Below are the code and all the weights of a small trained network. Each question names an input and a target symbol and asks about switching units off, where a switched-off unit gives its printed mean instead of its output.

import numpy as np


def w(rows, s, z=0):
    codes = np.array(rows[::2]) - 128.0
    scale = np.full(codes.shape[1], s)
    scale[-1] = z or s
    return codes * scale


def norm(h):
    return h / np.sqrt((h * h).mean(-1, keepdims=True) + 1e-5)


def f(y):
    return y / 2 * (1 + np.tanh(0.7978845608 * (y + 0.044715 * y**3)))


def softmax(a):
    e = np.exp(a - a.max(-1, keepdims=True))
    return e / e.sum(-1, keepdims=True)


def log_softmax(a):
    a = a - a.max(-1, keepdims=True)
    return a - np.log(np.exp(a).sum(-1, keepdims=True))


def net(x, mask):
    ids = ['αβγδεηθλπστψω'.index(c) for c in x.split()]
    T = len(ids)
    res = E[ids] + P[:T]
    u = 0
    for l in range(2):
        q, k, v = (norm(res) @ M[l].T for M in (Q, K, V))
        z = softmax(np.where(np.tri(T) > 0, q @ k.T / 3**0.5, -1e9)) @ v
        res = res + np.where(mask[u], z, O[l][:, -1]) @ O[l][:, :-1]
        u += 1
        y = f(norm(res) @ A[l][:, :-1].T + A[l][:, -1])
        res = res + np.where(mask[u : u + 8], y, B[l][:, -1]) @ B[l][:, :-1]
        u += 8
    return log_softmax(norm(res)[-1] @ U[:, :-1].T + U[:, -1])


Q, K, V, O, A, B = {}, {}, {}, {}, {}, {}
E = w([
[114,113,197,151],'α',
[116,111,129,71],'β',
[114,43,134,109],'γ',
[61,100,140,107],'δ',
[86,76,109,255],'ε',
[175,175,166,205],'η',
[99,81,98,150],'θ',
[105,105,134,48],'λ',
[110,107,130,58],'π',
[113,195,113,135],'σ',
[96,200,76,114],'τ',
[70,166,164,144],'ψ',
[187,39,20,147],'ω',
],0.023)
P = w([
[183,92,252,76],'0',
[153,123,235,93],'1',
[137,118,206,107],'2',
[126,124,196,115],'3',
[122,130,186,97],'4',
[113,128,164,110],'5',
[102,114,151,102],'6',
[99,130,143,93],'7',
[92,140,128,94],'8',
[93,155,109,83],'9',
[80,155,97,82],'10',
[91,161,84,105],'11',
[81,147,72,89],'12',
[98,139,81,87],'13',
],0.0043)
Q[0] = w([
[220,129,100,222],'L0H0',
[147,157,106,251],'L0H0',
[91,183,164,181],'L0H0',
],0.02)
K[0] = w([
[254,107,202,154],'L0H0',
[184,154,190,164],'L0H0',
[64,171,176,154],'L0H0',
],0.018)
V[0] = w([
[254,133,51,176],'L0H0',
[213,96,142,21],'L0H0',
[76,90,143,190],'L0H0',
],0.0073)
O[0] = w([
[201,186,2,101,2],'L0H0',
[187,50,108,109,72],'L0H0',
[120,153,138,174,170],'L0H0',
],0.0093,0.0045)
A[0] = w([
[124,127,106,128,1],'L0N0',
[114,179,126,114,112],'L0N1',
[240,101,105,136,43],'L0N2',
[251,147,150,170,31],'L0N3',
[108,71,118,215,119],'L0N4',
[183,155,109,240,72],'L0N5',
[167,168,174,47,71],'L0N6',
[180,174,176,159,158],'L0N7',
],0.015,0.0025)
B[0] = w([
[147,125,136,141,108],'L0N0',
[144,169,150,93,154],'L0N1',
[135,119,102,60,160],'L0N2',
[251,76,173,94,204],'L0N3',
[83,127,73,172,214],'L0N4',
[139,42,194,157,254],'L0N5',
[183,117,59,107,145],'L0N6',
[140,129,143,208,201],'L0N7',
],0.025,0.0061)
Q[1] = w([
[187,103,34,153],'L1H0',
[230,112,157,195],'L1H0',
[162,9,200,59],'L1H0',
],0.014)
K[1] = w([
[131,100,8,223],'L1H0',
[220,36,112,114],'L1H0',
[232,40,213,132],'L1H0',
],0.013)
V[1] = w([
[144,71,93,2],'L1H0',
[163,181,129,127],'L1H0',
[81,120,62,149],'L1H0',
],0.0094)
O[1] = w([
[9,145,94,254,34],'L1H0',
[178,112,132,150,46],'L1H0',
[120,192,60,167,6],'L1H0',
],0.0078,0.0021)
A[1] = w([
[86,197,99,145,191],'L1N0',
[107,65,64,144,34],'L1N1',
[91,115,164,53,159],'L1N2',
[144,212,169,209,125],'L1N3',
[191,194,172,109,4],'L1N4',
[49,180,50,91,212],'L1N5',
[170,137,218,86,193],'L1N6',
[129,249,157,160,133],'L1N7',
],0.016,0.0033)
B[1] = w([
[176,62,162,151,174],'L1N0',
[59,121,90,46,195],'L1N1',
[112,181,155,191,240],'L1N2',
[67,51,74,37,186],'L1N3',
[116,122,44,163,161],'L1N4',
[244,243,153,147,207],'L1N5',
[251,115,121,178,253],'L1N6',
[66,85,148,23,184],'L1N7',
],0.018,0.0068)
U = w([
[97,88,223,52,3],'α',
[108,150,99,128,131],'β',
[132,118,120,149,2],'γ',
[86,193,221,212,117],'δ',
[80,46,46,246,124],'ε',
[228,55,155,188,170],'η',
[169,190,32,192,239],'θ',
[103,142,113,129,118],'λ',
[100,141,110,113,153],'π',
[99,105,123,132,83],'σ',
[170,185,171,31,202],'τ',
[117,111,118,149,53],'ψ',
[163,49,26,71,141],'ω',
],0.011,0.0034)

Each question gives the input, a string of symbols that net reads in full, and the target symbol t.
The units are the heads (3 rows each of Q, K, V and O) and the neurons (one row each of A and B). Each row of codes is followed by its name. A weight is (code - 128) times the scale printed after its matrix; where a second scale follows, it is the last column's (O, A, B and U).
mask holds one flag per unit, layer by layer, with each layer's heads first. A switched-off unit (its flag False) gives its mean, the last column of its rows in O or B, instead of its output. The means were averaged over made-up inputs and are rounded, as every weight is.
A unit's drop is (log p(t) with every unit on - log p(t) with that unit switched off) / (log p(t) with every unit on - log p(t) with every unit switched off).
The circuit of an input: a set's keep is (log p(t) with only the set's units on - log p(t) with every unit switched off) / (log p(t) with every unit on - log p(t) with every unit switched off). Starting from the 12 units with the biggest drops (on a tie, the unit counted first), units are removed one at a time, each time the one whose removal leaves the highest keep (on an exact tie, the one counted first), for as long as the keep stays at least 0.8.
units of the circuit, in order: the units of the circuit, biggest drop first
unit that matters most: the unit with the biggest drop
top k neurons: the k neurons with the biggest drops, biggest first
k most important neurons of layer l: the k neurons of layer l with the biggest drops, biggest first
input η σ ψ ω, target ω: units of the circuit, in order	[L0H0 L0N2]
input π ψ ε η σ β δ α, target α: unit that matters most	L0N5
input λ ψ δ η τ β λ ε γ δ ω β β, target δ: top 3 neurons	[L1N2 L0N5 L0N3]
input ε η θ δ τ δ ω λ, target δ: units of the circuit, in order	[L1N2 L0N5]
input τ τ π ε π τ β ω λ γ ε γ β, target τ: units of the circuit, in order	[L0N5 L0N3 L1N5]
input ε β γ δ ω τ ω β, target τ: top 3 neurons	[L0N5 L0N6 L1N6]
input θ β ω η δ τ ε δ π θ ψ ψ λ, target θ: units of the circuit, in order	[L0N5 L0N3 L1N7]
input τ γ ω γ, target τ: 2 most important neurons of layer 1	[L1N5 L1N1]
input γ η ε β δ γ τ λ π, target τ: 4 most important neurons of layer 0	[L0N5 L0N6 L0N3 L0N1]
input η δ ω ψ γ ψ ψ τ θ, target θ: top 2 neurons	[L1N5 L0N5]
input δ ω δ ε η δ γ ε π, target δ: 3 most important neurons of layer 0	[L0N5 L0N3 L0N7]
input λ η η θ λ ε α τ η θ σ, target ω: top 3 neurons	[L1N3 L1N4 L0N4]
input ε π ψ ε π ω γ, target τ: top 4 neurons	[L0N5 L0N3 L1N5 L0N7]
input η ω γ γ τ δ ε λ τ λ, target τ: top 4 neurons	[L0N5 L0N6 L0N3 L0N7]
input τ η λ ε γ δ η δ δ ψ, target α: 3 most important neurons of layer 1	[L1N7 L1N3 L1N0]
input ε ψ δ, target δ: most important neuron of layer 0	[L0N3]
input ω η δ θ σ τ λ, target τ: top 4 neurons	[L0N5 L0N6 L0N3 L1N4]
input π δ π λ ω τ γ δ π τ α τ ψ σ, target α: top 2 neurons	[L1N7 L0N3]
input τ ε η λ π γ β η δ σ, target ω: 2 most important neurons of layer 1	[L1N4 L1N3]
input η γ ε π η η δ λ β, target δ: unit that matters most	L0H0
